Below is a small trained network, with its code and all its weights. Each question gives an input and a target symbol and asks what happens when units are switched off, that is, made to give their printed mean instead of their output.

import numpy as np


def w(rows, s, z=0):
    codes = np.array(rows[::2]) - 128.0
    scale = np.full(codes.shape[1], s)
    scale[-1] = z or s
    return codes * scale


def f(y):
    return y / 2 * (1 + np.tanh(0.7978845608 * (y + 0.044715 * y**3)))


def softmax(a):
    e = np.exp(a - a.max(-1, keepdims=True))
    return e / e.sum(-1, keepdims=True)


def log_softmax(a):
    a = a - a.max(-1, keepdims=True)
    return a - np.log(np.exp(a).sum(-1, keepdims=True))


def net(x, mask):
    ids = ['ΞΠΣΦΩαγδεηθλμτψ'.index(c) for c in x.split()]
    T = len(ids)
    res = E[ids] + P[:T]
    q, k, v = (res @ M[0].T for M in (Q, K, V))
    z = softmax(np.where(np.tri(T) > 0, q @ k.T / 3**0.5, -1e9)) @ v
    res = res + np.where(mask[0], z, O[0][:, -1]) @ O[0][:, :-1]
    y = f(res @ A[0][:, :-1].T + A[0][:, -1])
    res = res + np.where(mask[1:25], y, B[0][:, -1]) @ B[0][:, :-1]
    return log_softmax(res[-1] @ U[:, :-1].T + U[:, -1])


Q, K, V, O, A, B = {}, {}, {}, {}, {}, {}
E = w([
[100,78,115,56,69],'Ξ',
[105,46,189,117,104],'Π',
[185,51,32,142,87],'Σ',
[100,142,174,99,253],'Φ',
[172,133,75,126,218],'Ω',
[99,170,50,74,75],'α',
[73,195,135,161,80],'γ',
[157,72,124,178,179],'δ',
[113,55,176,154,183],'ε',
[88,84,174,60,148],'η',
[129,104,123,15,158],'θ',
[127,59,138,56,162],'λ',
[152,128,121,164,249],'μ',
[107,211,95,70,111],'τ',
[175,115,31,76,60],'ψ',
],0.019)
P = w([
[215,13,194,63,1],'0',
[74,102,115,164,138],'1',
[225,103,193,76,31],'2',
[73,118,109,164,142],'3',
[214,145,204,83,54],'4',
[70,126,108,167,141],'5',
[198,166,216,85,73],'6',
[69,134,106,165,142],'7',
[185,184,227,88,91],'8',
],0.0096)
Q[0] = w([
[191,152,77,248,115],'H0',
[209,200,94,74,195],'H0',
[85,156,39,50,94],'H0',
],0.014)
K[0] = w([
[241,144,66,243,105],'H0',
[224,135,62,74,227],'H0',
[71,167,14,9,61],'H0',
],0.011)
V[0] = w([
[216,194,162,37,254],'H0',
[165,28,44,81,185],'H0',
[199,249,165,74,134],'H0',
],0.0052)
O[0] = w([
[165,78,118,103,38,2],'H0',
[232,254,26,137,130,219],'H0',
[168,46,145,120,129,67],'H0',
],0.0057,0.0012)
A[0] = w([
[147,16,98,102,232,97],'N0',
[166,155,103,122,112,106],'N1',
[203,166,219,73,173,149],'N2',
[197,193,133,108,80,212],'N3',
[141,187,179,200,98,159],'N4',
[89,96,103,119,88,62],'N5',
[86,160,55,235,160,87],'N6',
[140,113,155,147,151,103],'N7',
[123,184,32,100,161,124],'N8',
[111,63,153,201,181,47],'N9',
[49,154,161,160,185,104],'N10',
[49,118,78,179,35,129],'N11',
[98,166,90,169,195,76],'N12',
[175,7,165,134,72,89],'N13',
[122,123,96,68,119,127],'N14',
[107,113,149,93,92,116],'N15',
[169,153,105,104,43,195],'N16',
[138,119,135,90,134,210],'N17',
[74,193,95,133,212,80],'N18',
[16,181,164,100,191,56],'N19',
[135,55,216,101,152,253],'N20',
[143,162,81,60,143,164],'N21',
[134,116,107,124,153,94],'N22',
[25,37,118,84,201,129],'N23',
],0.012,0.0046)
B[0] = w([
[45,142,222,69,79,186],'N0',
[112,143,148,94,173,158],'N1',
[149,179,105,178,64,213],'N2',
[64,84,93,182,152,226],'N3',
[155,34,133,92,78,174],'N4',
[141,173,151,101,123,134],'N5',
[68,88,68,42,71,192],'N6',
[128,162,95,110,123,128],'N7',
[252,158,147,96,142,199],'N8',
[145,149,73,179,71,145],'N9',
[174,181,75,142,191,198],'N10',
[154,172,121,191,74,212],'N11',
[31,138,153,107,121,160],'N12',
[97,197,170,96,68,204],'N13',
[183,109,139,109,122,170],'N14',
[153,174,125,115,157,170],'N15',
[78,144,148,168,97,235],'N16',
[124,92,122,151,135,181],'N17',
[82,218,178,117,134,175],'N18',
[181,144,126,103,252,216],'N19',
[166,78,79,164,221,254],'N20',
[195,82,156,124,162,200],'N21',
[146,127,153,110,131,127],'N22',
[37,61,156,154,16,204],'N23',
],0.016,0.0084)
U = w([
[144,73,79,193,140,193],'Ξ',
[114,186,216,219,1,190],'Π',
[109,188,78,134,152,110],'Σ',
[107,54,126,85,203,177],'Φ',
[172,216,176,122,95,1],'Ω',
[190,146,147,114,238,104],'α',
[166,70,162,78,134,143],'γ',
[98,87,183,102,100,76],'δ',
[137,142,178,73,145,141],'ε',
[199,106,86,133,179,162],'η',
[97,161,220,139,172,76],'θ',
[99,173,181,103,83,21],'λ',
[89,115,128,102,78,75],'μ',
[146,96,74,66,95,178],'τ',
[67,90,113,125,120,62],'ψ',
],0.0084,0.0045)

Each question gives the input, a string of symbols that net reads in full, and the target symbol t.
The units are the heads (3 rows each of Q, K, V and O) and the neurons (one row each of A and B). Each row of codes is followed by its name. A weight is (code - 128) times the scale printed after its matrix; where a second scale follows, it is the last column's (O, A, B and U).
mask holds one flag per unit, heads first, then neurons. A switched-off unit (its flag False) gives its mean, the last column of its rows in O or B, instead of its output. The means were averaged over made-up inputs and are rounded, as every weight is.
A unit's drop is (log p(t) with every unit on - log p(t) with that unit switched off) / (log p(t) with every unit on - log p(t) with every unit switched off).
The circuit of an input: a set's keep is (log p(t) with only the set's units on - log p(t) with every unit switched off) / (log p(t) with every unit on - log p(t) with every unit switched off). Starting from the 12 units with the biggest drops (on a tie, the unit counted first), units are removed one at a time, each time the one whose removal leaves the highest keep (on an exact tie, the one counted first), for as long as the keep stays at least 0.8.
units of the circuit, in order: the units of the circuit, biggest drop first
most important unit: the unit with the biggest drop
k most important neurons: the k neurons with the biggest drops, biggest first
drop when u is switched off: that unit's drop, to one decimal
input Σ η δ η γ Σ Ω τ η, target η: most important unit => N20
input μ Φ θ α γ γ γ Φ Ω, target Π: 2 most important neurons => N2, N19
input γ μ θ Ω γ η Σ γ ψ, target Π: 4 most important neurons => N16, N20, N19, N13
input Φ Φ τ τ Φ Σ Φ τ, target α: units of the circuit, in order => N19, N8
input γ Φ η η Σ δ, target μ: units of the circuit, in order => N6, N20, H0
input τ Σ Σ γ δ μ η γ λ, target Π: 3 most important neurons => N2, N13, N19
input η Ξ ε γ μ, target Π: 3 most important neurons => N2, N0, N19
input μ Φ μ γ Φ γ τ Φ, target θ: units of the circuit, in order => N23, N19, N18
input Σ γ ψ γ, target Σ: units of the circuit, in order => N10, H0
input η η Σ, target Π: 3 most important neurons => N16, N20, N19
input ε Φ Φ ε γ γ δ, target Π: 4 most important neurons => N19, N13, N2, N10
input Σ γ Σ γ Φ Π, target Ξ: 2 most important neurons => N23, N20
input Σ τ ε, target Π: 3 most important neurons => N13, N19, N2
input α τ γ η γ γ Ω γ ε, target Π: units of the circuit, in order => N2
input θ γ Φ Σ ψ γ τ γ θ, target Ξ: 2 most important neurons => N20, N3
input γ δ Ω, target Π: 2 most important neurons => N2, N20
input α Π γ γ γ γ θ, target Π: 3 most important neurons => N2, N13, N16
input τ Π Φ δ γ γ γ Σ γ, target α: units of the circuit, in order => H0, N19, N23
input Φ Π Φ Φ λ δ Σ, target Π: 3 most important neurons => N20, N16, N19
input μ θ γ γ γ λ δ Ξ, target Π: 3 most important neurons => N20, N23, N11
input ε Σ γ μ γ γ ψ τ θ, target Π: 4 most important neurons => N2, N13, N19, N16
input θ α γ ψ Φ γ Φ η δ, target Π: 3 most important neurons => N13, N19, N2
input ε ε Φ ε τ Σ Ω Φ, target θ: most important unit => N23
input η θ η, target Ξ: drop when N13 is switched off => -0.3
input γ Π η Φ Φ τ τ, target Ξ: drop when N0 is switched off => 0.3
input η Σ γ Φ γ Π θ Π, target Ξ: drop when N3 is switched off => -0.1
input α Σ Φ, target Π: drop when H0 is switched off => 1.6
